Here is a tiny trained network, its code and every weight. The questions are about switching its units off for an input and a target symbol, where a switched-off unit gives its printed mean instead of its output.

import numpy as np


def w(rows, s, z=0):
    codes = np.array(rows[::2]) - 128.0
    scale = np.full(codes.shape[1], s)
    scale[-1] = z or s
    return codes * scale


def f(y):
    return np.maximum(y, 0)


def softmax(a):
    e = np.exp(a - a.max(-1, keepdims=True))
    return e / e.sum(-1, keepdims=True)


def log_softmax(a):
    a = a - a.max(-1, keepdims=True)
    return a - np.log(np.exp(a).sum(-1, keepdims=True))


def net(x, mask):
    ids = ['ΔΛΞΠΣΦαβγεζηθμτψ'.index(c) for c in x.split()]
    T = len(ids)
    res = E[ids] + P[:T]
    u = 0
    for l in range(3):
        r = res
        for j in range(3):
            rows = slice(2 * j, 2 * j + 2)
            q, k, v = (r @ M[l][rows].T for M in (Q, K, V))
            z = softmax(np.where(np.tri(T) > 0, q @ k.T / 2**0.5, -1e9)) @ v
            o = O[l][rows]
            res = res + np.where(mask[u + j], z, o[:, -1]) @ o[:, :-1]
        u += 3
        y = f(res @ A[l][:, :-1].T + A[l][:, -1])
        res = res + np.where(mask[u : u + 4], y, B[l][:, -1]) @ B[l][:, :-1]
        u += 4
    return log_softmax(res[-1] @ U[:, :-1].T + U[:, -1])


Q, K, V, O, A, B = {}, {}, {}, {}, {}, {}
E = w([
[129,127,66,70],'Δ',
[80,195,90,130],'Λ',
[90,126,76,123],'Ξ',
[40,192,58,111],'Π',
[102,128,177,135],'Σ',
[168,98,163,147],'Φ',
[107,172,190,103],'α',
[204,102,109,138],'β',
[52,140,99,137],'γ',
[100,251,129,174],'ε',
[63,153,132,132],'ζ',
[159,40,97,133],'η',
[48,95,157,228],'θ',
[207,79,51,192],'μ',
[145,145,187,178],'τ',
[188,176,133,141],'ψ',
],0.018)
P = w([
[63,116,212,71],'0',
[72,182,167,82],'1',
[85,254,135,119],'2',
[128,253,100,135],'3',
[143,233,82,147],'4',
[131,197,99,181],'5',
[153,175,100,176],'6',
[125,188,92,143],'7',
],0.0037)
Q[0] = w([
[77,182,81,211],'0.h1',
[56,88,180,44],'0.h1',
[161,62,165,158],'0.h2',
[87,20,72,127],'0.h2',
[127,146,84,132],'0.h3',
[204,63,254,208],'0.h3',
],0.0089)
K[0] = w([
[98,110,66,161],'0.h1',
[68,148,221,45],'0.h1',
[178,133,157,50],'0.h2',
[78,9,107,133],'0.h2',
[118,127,85,167],'0.h3',
[79,77,124,236],'0.h3',
],0.011)
V[0] = w([
[187,197,231,121],'0.h1',
[199,126,105,159],'0.h1',
[223,209,91,17],'0.h2',
[168,188,142,169],'0.h2',
[158,103,98,2],'0.h3',
[52,163,94,184],'0.h3',
],0.0073)
O[0] = w([
[231,113,159,128,83],'0.h1',
[55,116,53,141,78],'0.h1',
[16,71,169,132,111],'0.h2',
[117,184,178,115,162],'0.h2',
[171,3,176,77,64],'0.h3',
[50,168,110,185,254],'0.h3',
],0.0056,0.0071)
A[0] = w([
[254,159,99,86,221],'0.n1',
[82,114,201,126,142],'0.n2',
[83,143,251,43,2],'0.n3',
[128,119,69,63,84],'0.n4',
],0.0075,0.0023)
B[0] = w([
[35,147,127,77,189],'0.n1',
[253,113,119,220,253],'0.n2',
[195,157,56,182,224],'0.n3',
[59,123,173,158,202],'0.n4',
],0.0075,0.0016)
Q[1] = w([
[174,155,111,104],'1.h1',
[124,76,123,163],'1.h1',
[169,105,165,141],'1.h2',
[167,107,180,51],'1.h2',
[134,92,101,106],'1.h3',
[160,3,92,113],'1.h3',
],0.011)
K[1] = w([
[62,152,161,179],'1.h1',
[118,165,184,29],'1.h1',
[130,39,127,101],'1.h2',
[115,202,216,11],'1.h2',
[230,3,62,40],'1.h3',
[138,1,91,167],'1.h3',
],0.0086)
V[1] = w([
[131,184,98,49],'1.h1',
[90,113,198,183],'1.h1',
[83,141,254,113],'1.h2',
[52,170,191,63],'1.h2',
[111,159,112,64],'1.h3',
[91,179,83,100],'1.h3',
],0.0095)
O[1] = w([
[113,128,148,18,152],'1.h1',
[56,20,196,253,156],'1.h1',
[18,55,193,137,122],'1.h2',
[127,61,201,54,159],'1.h2',
[126,57,147,140,159],'1.h3',
[129,115,170,142,246],'1.h3',
],0.007,0.012)
A[1] = w([
[110,222,218,206,61],'1.n1',
[1,103,124,14,4],'1.n2',
[244,162,51,106,89],'1.n3',
[55,47,139,212,48],'1.n4',
],0.0085,0.0041)
B[1] = w([
[85,59,135,138,248],'1.n1',
[138,255,82,127,195],'1.n2',
[143,129,141,84,156],'1.n3',
[132,173,56,179,184],'1.n4',
],0.0087,0.013)
Q[2] = w([
[134,109,160,186],'2.h1',
[184,113,219,171],'2.h1',
[254,34,195,148],'2.h2',
[114,99,104,57],'2.h2',
[183,134,94,76],'2.h3',
[151,141,103,223],'2.h3',
],0.0099)
K[2] = w([
[93,119,200,94],'2.h1',
[155,204,150,3],'2.h1',
[161,156,33,1],'2.h2',
[95,90,187,120],'2.h2',
[93,177,78,125],'2.h3',
[106,120,44,188],'2.h3',
],0.009)
V[2] = w([
[123,91,145,119],'2.h1',
[167,189,222,117],'2.h1',
[127,110,117,177],'2.h2',
[124,112,39,55],'2.h2',
[146,119,254,68],'2.h3',
[70,175,88,40],'2.h3',
],0.0082)
O[2] = w([
[89,118,114,149,95],'2.h1',
[181,203,119,102,106],'2.h1',
[138,160,109,30,190],'2.h2',
[137,168,15,83,12],'2.h2',
[205,153,254,179,2],'2.h3',
[44,128,179,17,126],'2.h3',
],0.006,0.0099)
A[2] = w([
[107,33,109,104,66],'2.n1',
[77,242,56,208,31],'2.n2',
[92,222,72,119,112],'2.n3',
[249,1,191,35,253],'2.n4',
],0.0073,0.0053)
B[2] = w([
[124,128,108,169,139],'2.n1',
[187,91,108,80,249],'2.n2',
[186,121,219,134,224],'2.n3',
[111,245,66,181,139],'2.n4',
],0.012,0.016)
U = w([
[61,128,144,29,146],'Δ',
[112,132,172,142,255],'Λ',
[67,99,159,86,64],'Ξ',
[253,85,161,59,82],'Π',
[228,25,196,196,86],'Σ',
[166,162,114,190,33],'Φ',
[191,196,108,211,35],'α',
[67,236,21,108,51],'β',
[87,206,68,108,107],'γ',
[64,74,208,164,57],'ε',
[95,102,151,118,219],'ζ',
[71,47,26,136,109],'η',
[79,16,66,121,220],'θ',
[164,117,34,18,26],'μ',
[152,41,240,172,147],'τ',
[180,192,127,185,111],'ψ',
],0.0069,0.0054)

Each question gives the input, a string of symbols that net reads in full, and the target symbol t.
The units are the heads (2 rows each of Q, K, V and O) and the neurons (one row each of A and B). Each row of codes is followed by its name. A weight is (code - 128) times the scale printed after its matrix; where a second scale follows, it is the last column's (O, A, B and U).
mask holds one flag per unit, layer by layer, with each layer's heads first. A switched-off unit (its flag False) gives its mean, the last column of its rows in O or B, instead of its output. The means were averaged over made-up inputs and are rounded, as every weight is.
A unit's drop is (log p(t) with every unit on - log p(t) with that unit switched off) / (log p(t) with every unit on - log p(t) with every unit switched off).
The circuit of an input: a set's keep is (log p(t) with only the set's units on - log p(t) with every unit switched off) / (log p(t) with every unit on - log p(t) with every unit switched off). Starting from the 12 units with the biggest drops (on a tie, the unit counted first), units are removed one at a time, each time the one whose removal leaves the highest keep (on an exact tie, the one counted first), for as long as the keep stays at least 0.8.
units of the circuit, in order: the units of the circuit, biggest drop first
most important unit: the unit with the biggest drop
k most important neurons: the k neurons with the biggest drops, biggest first
k most important neurons of layer l: the k neurons of layer l with the biggest drops, biggest first
input θ θ Σ Π, target η: 3 most important neurons	[1.n2 1.n1 1.n4]
input Λ Π Π μ Π, target μ: 2 most important neurons	[2.n2 1.n2]
input γ θ Φ, target θ: units of the circuit, in order	[1.h1 2.h3 2.n3 1.n4]
input Ξ η ε ε, target ε: most important neuron	[1.n1]
input θ α β, target θ: 2 most important neurons of layer 1	[1.n2 1.n4]
input ζ Π β ψ Π μ μ, target Π: units of the circuit, in order	[1.h2 2.n3 2.n2]
input γ Λ μ Π Π Λ, target μ: units of the circuit, in order	[1.h2 2.n2]
input η μ Π, target Π: units of the circuit, in order	[2.n3 2.n2 1.h1]
input Φ θ θ Π Π Ξ, target θ: units of the circuit, in order	[1.n2 2.n3]
input Λ Π Π ζ ζ β μ γ, target μ: units of the circuit, in order	[1.h2 2.n2]
input γ Π Π Π Π ζ Π θ, target η: units of the circuit, in order	[1.n4 2.h3]
input γ θ Π γ, target η: units of the circuit, in order	[2.h3 1.h1 1.n4]
input Π Δ Π, target Δ: units of the circuit, in order	[2.h3 1.h1]
input θ Π Π, target θ: most important unit	1.h1
input α Λ ε θ Ξ, target θ: 2 most important neurons of layer 2	[2.n3 2.n4]
input Π Π ψ Λ θ, target θ: 2 most important neurons of layer 1	[1.n1 1.n4]
input β α μ Λ ε, target Π: units of the circuit, in order	[1.h2 2.n2]
input τ α Λ Λ Λ ε, target τ: 3 most important neurons of layer 1	[1.n2 1.n1 1.n4]
input Λ Π α, target α: 2 most important neurons of layer 1	[1.n2 1.n4]
input Ξ ζ θ ε β, target θ: most important neuron of layer 2	[2.n3]
input Π Λ Π, target Π: 3 most important neurons	[1.n2 2.n3 2.n2]
input α Π μ ε Ξ, target μ: 2 most important neurons	[1.n1 0.n3]
input Δ Φ ε η Π θ τ γ, target θ: 2 most important neurons of layer 0	[0.n4 0.n2]
input Π Π α, target ψ: 2 most important neurons of layer 1	[1.n2 1.n4]
input Π ψ γ Λ Λ Π η, target β: 3 most important neurons of layer 2	[2.n4 2.n3 2.n2]
input ψ Π Π Π Π α Π ε, target τ: 2 most important neurons	[1.n2 1.n4]
input Λ β ε, target ε: most important neuron	[2.n2]
input Ξ Π θ, target η: 3 most important neurons of layer 1	[1.n1 1.n4 1.n2]
input Π Π Δ, target Δ: 2 most important neurons	[1.n2 2.n2]
